Below are the code and all the weights of a small trained network. Each question names an input and a class and asks about switching units off, where a switched-off unit gives its printed mean instead of its output.

import numpy as np


def w(rows, s, z=0):
    codes = np.array(rows[::2]) - 128.0
    scale = np.full(codes.shape[1], s)
    scale[-1] = z or s
    return codes * scale


def f(y):
    return y / 2 * (1 + np.tanh(0.7978845608 * (y + 0.044715 * y**3)))


def log_softmax(a):
    a = a - a.max(-1, keepdims=True)
    return a - np.log(np.exp(a).sum(-1, keepdims=True))


def net(x, mask):
    res = np.array(x, float).reshape(1, 4) / 4 @ E
    y = f(res @ A[0][:, :-1].T + A[0][:, -1])
    res = res + np.where(mask, y, B[0][:, -1]) @ B[0][:, :-1]
    return log_softmax(res[-1] @ U[:, :-1].T + U[:, -1])


A, B = {}, {}
E = w([
[79,232,156,64,77,231,147,112],'x0',
[89,140,83,95,255,72,55,85],'x1',
[67,89,11,170,172,191,202,199],'x2',
[26,88,172,61,125,151,195,15],'x3',
],0.0064)
A[0] = w([
[165,163,37,154,152,158,96,178,198],'N0',
[94,65,71,165,166,131,175,147,170],'N1',
[146,164,46,172,147,139,79,156,191],'N2',
[144,137,193,147,55,174,159,122,188],'N3',
[77,75,74,170,167,119,182,158,179],'N4',
[180,155,146,151,75,138,90,195,201],'N5',
[135,144,125,131,122,141,98,139,120],'N6',
[92,82,72,157,170,130,168,120,211],'N7',
[156,168,95,152,141,121,65,187,158],'N8',
[139,114,160,102,187,72,86,81,245],'N9',
[141,149,61,169,166,145,113,159,246],'N10',
[111,62,67,139,173,123,179,140,190],'N11',
[109,137,184,115,52,177,173,114,145],'N12',
[136,122,200,108,2,169,187,129,191],'N13',
[16,158,157,17,116,190,159,65,205],'N14',
[151,148,145,167,94,108,87,152,177],'N15',
[103,187,130,67,175,141,114,77,125],'N16',
[187,169,102,144,89,139,106,157,186],'N17',
[156,95,172,129,163,38,80,101,175],'N18',
[177,156,109,153,63,163,114,191,253],'N19',
[175,96,159,131,168,45,80,103,194],'N20',
[107,59,55,171,163,143,154,131,190],'N21',
[27,164,147,25,119,186,163,76,211],'N22',
[120,125,126,113,83,168,200,91,193],'N23',
[113,64,62,176,160,148,168,147,184],'N24',
[74,171,112,83,224,112,83,106,173],'N25',
[159,128,194,136,49,124,138,130,158],'N26',
],0.0083,0.0029)
B[0] = w([
[135,154,62,139,137,154,150,140,196],'N0',
[82,59,117,127,169,167,174,153,189],'N1',
[134,155,61,122,151,158,135,126,184],'N2',
[157,110,174,158,35,60,212,113,193],'N3',
[59,58,95,117,165,170,171,154,194],'N4',
[179,142,105,162,102,112,138,158,191],'N5',
[146,142,127,151,123,141,122,136,132],'N6',
[66,79,131,98,175,173,130,152,184],'N7',
[174,155,73,136,146,138,127,127,180],'N8',
[152,109,141,96,191,129,52,100,205],'N9',
[119,140,45,129,159,178,150,143,189],'N10',
[71,50,104,112,203,170,154,141,187],'N11',
[125,137,177,97,58,104,180,87,196],'N12',
[136,100,196,133,18,50,254,75,226],'N13',
[98,204,187,22,116,164,114,127,255],'N14',
[162,130,115,154,134,119,113,134,162],'N15',
[137,165,164,116,149,153,91,163,177],'N16',
[172,167,94,169,107,113,134,166,174],'N17',
[189,73,114,100,186,93,66,61,198],'N18',
[146,146,95,171,94,115,164,165,206],'N19',
[185,81,90,116,177,93,71,62,201],'N20',
[77,54,87,119,190,171,172,157,192],'N21',
[86,198,187,26,112,180,114,132,244],'N22',
[105,125,150,87,91,126,157,102,186],'N23',
[88,87,99,137,148,153,180,161,195],'N24',
[122,136,146,167,194,168,70,176,197],'N25',
[163,83,163,164,85,65,152,129,176],'N26',
],0.0079,0.0088)
U = w([
[96,163,197,68,79,131,180,41,2],'0',
[189,207,54,207,138,156,132,178,208],'1',
[91,214,207,96,171,195,35,167,54],'2',
[27,19,99,140,187,194,175,166,209],'3',
[174,71,188,240,76,43,169,129,58],'4',
[200,54,121,130,208,91,3,16,201],'5',
],0.0068,0.00086)

Each question gives the input, the list of numbers given to net, and the class t.
The units are the neurons (one row each of A and B). Each row of codes is followed by its name. A weight is (code - 128) times the scale printed after its matrix; where a second scale follows, it is the last column's (A, B and U).
mask holds one flag per neuron, in row order. A switched-off neuron (its flag False) gives its mean, the last column of its row in B, instead of its output. The means were averaged over made-up inputs and are rounded, as every weight is.
A unit's drop is (log p(t) with every unit on - log p(t) with that unit switched off) / (log p(t) with every unit on - log p(t) with every unit switched off).
The circuit of an input: a set's keep is (log p(t) with only the set's units on - log p(t) with every unit switched off) / (log p(t) with every unit on - log p(t) with every unit switched off). Starting from the 12 units with the biggest drops (on a tie, the unit counted first), units are removed one at a time, each time the one whose removal leaves the highest keep (on an exact tie, the one counted first), for as long as the keep stays at least 0.8.
units of the circuit, in order: the units of the circuit, biggest drop first
k most important neurons: the k neurons with the biggest drops, biggest first
drop when u is switched off: that unit's drop, to one decimal
input [-5,5,0,-2], class 5: units of the circuit, in order => N20
input [5,-5,6,-1], class 0: units of the circuit, in order => N13, N12
input [-7,-5,-5,-5], class 5: 4 most important neurons => N20, N18, N13, N12
input [-7,-1,-1,7], class 5: units of the circuit, in order => N18, N20
input [4,4,6,7], class 2: units of the circuit, in order => N14, N13
input [8,4,-6,4], class 2: 4 most important neurons => N16, N25, N22, N14
input [0,-5,5,5], class 0: 2 most important neurons => N13, N12
input [2,6,4,7], class 2: 2 most important neurons => N14, N22
input [0,-2,4,7], class 0: 2 most important neurons => N14, N22
input [6,-4,-8,-2], class 4: 2 most important neurons => N26, N3
input [-5,-6,1,7], class 0: drop when N12 is switched off => 0.2
input [-1,-2,1,3], class 0: drop when N24 is switched off => 0.1
input [-1,3,-6,7], class 2: drop when N14 is switched off => 0.5
input [5,-8,3,-6], class 4: most important neuron => N13
input [-2,5,-2,8], class 2: drop when N22 is switched off => 0.1
